Below are the code and all the weights of a small trained network. Each question names an input and a target symbol and asks about switching units off, where a switched-off unit gives its printed mean instead of its output.

import numpy as np


def w(rows, s, z=0):
    codes = np.array(rows[::2]) - 128.0
    scale = np.full(codes.shape[1], s)
    scale[-1] = z or s
    return codes * scale


def f(y):
    return np.maximum(y, 0)


def softmax(a):
    e = np.exp(a - a.max(-1, keepdims=True))
    return e / e.sum(-1, keepdims=True)


def log_softmax(a):
    a = a - a.max(-1, keepdims=True)
    return a - np.log(np.exp(a).sum(-1, keepdims=True))


def net(x, mask):
    ids = ['ΘΠΣΩαβεηλμξτφ'.index(c) for c in x.split()]
    T = len(ids)
    res = E[ids] + P[:T]
    r = res
    for j in range(2):
        rows = slice(2 * j, 2 * j + 2)
        q, k, v = (r @ M[0][rows].T for M in (Q, K, V))
        z = softmax(np.where(np.tri(T) > 0, q @ k.T / 2**0.5, -1e9)) @ v
        o = O[0][rows]
        res = res + np.where(mask[j], z, o[:, -1]) @ o[:, :-1]
    y = f(res @ A[0][:, :-1].T + A[0][:, -1])
    res = res + np.where(mask[2:10], y, B[0][:, -1]) @ B[0][:, :-1]
    return log_softmax(res[-1] @ U[:, :-1].T + U[:, -1])


Q, K, V, O, A, B = {}, {}, {}, {}, {}, {}
E = w([
[106,194,192],'Θ',
[144,132,2],'Π',
[158,105,126],'Σ',
[193,161,108],'Ω',
[193,190,169],'α',
[113,166,122],'β',
[155,71,152],'ε',
[50,131,164],'η',
[173,99,174],'λ',
[101,46,60],'μ',
[175,95,140],'ξ',
[178,83,119],'τ',
[168,124,112],'φ',
],0.024)
P = w([
[92,1,90],'0',
[62,34,105],'1',
[71,48,87],'2',
[71,40,91],'3',
[71,56,98],'4',
[61,69,98],'5',
[67,68,107],'6',
[49,88,113],'7',
[45,77,110],'8',
[58,111,122],'9',
[46,99,118],'10',
[56,110,109],'11',
[59,115,137],'12',
[30,124,126],'13',
],0.0025)
Q[0] = w([
[98,62,233],'head 1',
[154,211,73],'head 1',
[6,234,193],'head 2',
[90,75,78],'head 2',
],0.012)
K[0] = w([
[132,66,111],'head 1',
[174,168,233],'head 1',
[107,216,247],'head 2',
[76,96,136],'head 2',
],0.015)
V[0] = w([
[70,69,162],'head 1',
[200,177,189],'head 1',
[217,145,254],'head 2',
[36,33,114],'head 2',
],0.0067)
O[0] = w([
[81,36,219,200],'head 1',
[118,2,214,40],'head 1',
[244,126,202,51],'head 2',
[79,47,66,253],'head 2',
],0.0068,0.0037)
A[0] = w([
[107,5,99,139],'neuron 1',
[94,114,67,153],'neuron 2',
[122,117,203,209],'neuron 3',
[106,208,177,136],'neuron 4',
[216,158,82,90],'neuron 5',
[57,116,120,223],'neuron 6',
[143,49,102,79],'neuron 7',
[84,156,99,252],'neuron 8',
],0.012,0.0039)
B[0] = w([
[64,132,209,246],'neuron 1',
[159,191,106,205],'neuron 2',
[219,167,226,192],'neuron 3',
[98,5,12,164],'neuron 4',
[138,1,33,150],'neuron 5',
[152,166,56,234],'neuron 6',
[143,81,98,177],'neuron 7',
[190,187,212,206],'neuron 8',
],0.0075,0.012)
U = w([
[152,152,177,243],'Θ',
[189,245,98,124],'Π',
[94,97,135,115],'Σ',
[151,81,55,108],'Ω',
[221,162,143,94],'α',
[166,193,146,102],'β',
[41,58,207,107],'ε',
[30,220,254,103],'η',
[199,228,238,1],'λ',
[24,117,79,212],'μ',
[127,115,148,77],'ξ',
[62,17,99,150],'τ',
[103,72,92,135],'φ',
],0.0071,0.0047)

Each question gives the input, a string of symbols that net reads in full, and the target symbol t.
The units are the heads (2 rows each of Q, K, V and O) and the neurons (one row each of A and B). Each row of codes is followed by its name. A weight is (code - 128) times the scale printed after its matrix; where a second scale follows, it is the last column's (O, A, B and U).
mask holds one flag per unit, heads first, then neurons. A switched-off unit (its flag False) gives its mean, the last column of its rows in O or B, instead of its output. The means were averaged over made-up inputs and are rounded, as every weight is.
A unit's drop is (log p(t) with every unit on - log p(t) with that unit switched off) / (log p(t) with every unit on - log p(t) with every unit switched off).
The circuit of an input: a set's keep is (log p(t) with only the set's units on - log p(t) with every unit switched off) / (log p(t) with every unit on - log p(t) with every unit switched off). Starting from all 10 units, units are removed one at a time, each time the one whose removal leaves the highest keep (on an exact tie, the one counted first), for as long as the keep stays at least 0.8.
circuit, biggest first: the units of the circuit, biggest drop first
top k neurons: the k neurons with the biggest drops, biggest first
heads that matter: for each layer, one digit per head in row order, 1 if its drop is at least 0.15 and else 0, layers parted by /
drop of u: that unit's drop, to one decimal
input β η φ μ φ, target μ: heads that matter	01
input η η λ, target λ: top 3 neurons	(neuron 3; neuron 4; neuron 5)
input Ω β Σ ε ξ λ Ω, target Ω: heads that matter	00
input η η Ω Ω, target Ω: circuit, biggest first	(neuron 5; neuron 1; neuron 3)
input β ε η Σ η Π, target Π: top 4 neurons	(neuron 2; neuron 8; neuron 6; neuron 4)
input β ε Π Π ξ, target Π: heads that matter	11
input η η τ Ω ε Π Σ, target Π: heads that matter	11
input λ λ η ε, target ε: heads that matter	10
input η η η λ η λ μ β α, target α: top 2 neurons	(neuron 3; neuron 5)
input λ ε μ η Σ, target μ: top 2 neurons	(neuron 3; neuron 1)
input β η Π τ, target Π: top 3 neurons	(neuron 2; neuron 8; neuron 4)
input ε τ η η ξ φ τ ε η ξ Π, target Π: top 3 neurons	(neuron 2; neuron 8; neuron 6)
input φ ε Σ Π Σ, target Π: drop of head 1	0.7
input ε η ξ λ ε η Ω Ω η Π φ ε, target Π: drop of head 1	1.1
input η η ε μ η λ ε η ε, target μ: drop of head 1	0.1
input Ω η Π β ε Π Ω η Π ε η λ, target Π: drop of neuron 7	0.0
